B = [[6.61, -3.07, 4.28, -0.28, -3.68, -3.37, -1.69, 1.54], [7.33, -3.20, 4.33, 0.37, -3.01, -3.80, -2.33, 1.15], [3.78, -1.51, 2.87, -0.50, -0.93, -2.57, -6.60, 1.07], [7.05, -3.16, 4.32, 0.09, -3.35, -3.61, -1.98, 1.34], [7.36, -3.19, 4.32, 0.40, -2.96, -3.82, -2.37, 1.13], [7.57, -3.18, 4.26, 0.69, -2.53, -3.98, -2.90, 0.93], [2.66, -1.39, 2.94, -1.69, -2.42, -1.82, -5.05, 1.82], [2.71, -1.37, 2.89, -1.57, -2.19, -1.89, -5.36, 1.73], [5.60, -2.79, 4.12, -0.96, -4.12, -2.83, -1.55, 1.88], [6.66, -2.50, 3.61, 1.02, -0.73, -3.91, -5.70, 0.46]]
Indices start at 1.
row 1 col 1 = 6.61
row 5 col 3 = 4.32
row 4 col 6 = -3.61
row 2 col 8 = 1.15
row 10 col 6 = -3.91
row 3 col 3 = 2.87
row 8 col 1 = 2.71
row 2 col 4 = 0.37
row 5 col 4 = 0.40
row 4 col 8 = 1.34
row 9 col 7 = -1.55
row 3 col 5 = -0.93
row 2 col 6 = -3.80
row 4 col 4 = 0.09
row 5 col 5 = -2.96
row 1 col 8 = 1.54
row 8 col 4 = -1.57
row 7 col 8 = 1.82
row 8 col 6 = -1.89
row 1 col 3 = 4.28
row 9 col 8 = 1.88
row 9 col 1 = 5.60
row 1 col 4 = -0.28
row 5 col 6 = -3.82
row 2 col 2 = -3.20
row 3 col 8 = 1.07
row 10 col 4 = 1.02
row 4 col 2 = -3.16
row 6 col 7 = -2.90
row 7 col 5 = -2.42
row 1 col 6 = -3.37
row 7 col 1 = 2.66
row 2 col 3 = 4.33

grid =
[[141 178 151 176 182 123 183 188 158 142 207 201 129]
 [119 136 181 145 200 131 192 153 233 146 101 141 101]
 [144 169 201 156 150 172 195 162 194 168 178 191 170]
 [154 170 204 128 152 178 161 167 197 138 138 169 184]
 [172 182 147 175 166 186 149 148 131 205 159 197 188]
 [164 122 195 201 170 179 240 146 226 221 175 126 139]
 [139 131 142 177 209 179 176  94 193 252  57 143 123]
 [177 147 159 210 174 180 205 144 170 234 186 156 154]
 [148 165 162 165 182 141 174 173 177 150 163 170 138]
 [147 185 206 118 145 172 154 175 187 121 150 197 192]
 [174 198 159 131 161 164 109 189 134 113 154 186 198]
 [187 157 154 176 178 166 159 172 165 167 158 133 163]
 [190 162 200 173 140 193 187 176 186 172 199 151 198]
 [201 179 152 176 165 158 146 203 139 133 207 150 181]]
Indices start at 1.
(1, 1) -> 141
(7, 1) -> 139
(5, 9) -> 131
(2, 5) -> 200
(3, 1) -> 144
(4, 2) -> 170
(8, 6) -> 180
(12, 12) -> 133
(3, 12) -> 191
(13, 5) -> 140
(7, 8) -> 94
(5, 13) -> 188
(5, 5) -> 166
(6, 5) -> 170
(2, 1) -> 119
(12, 11) -> 158
(2, 11) -> 101
(14, 12) -> 150
(9, 3) -> 162
(9, 13) -> 138
(2, 10) -> 146
(9, 4) -> 165
(4, 12) -> 169
(7, 10) -> 252
(1, 8) -> 188
(5, 4) -> 175
(10, 8) -> 175
(14, 4) -> 176
(13, 12) -> 151
(5, 3) -> 147
(2, 12) -> 141
(5, 11) -> 159
(9, 10) -> 150
(14, 3) -> 152
(8, 1) -> 177
(6, 2) -> 122
(12, 3) -> 154

M =
[[-3.08 -1.69  1.28 -6.58 -5.45 -0.99]
 [ 2.02 -1.86 -5.71  5.33 -4.60 -5.02]]
Rows and columns are counted from 1.
(1, 1) = -3.08
(2, 1) = 2.02
(1, 3) = 1.28
(1, 2) = -1.69
(2, 5) = -4.60
(1, 5) = -5.45
(1, 4) = -6.58
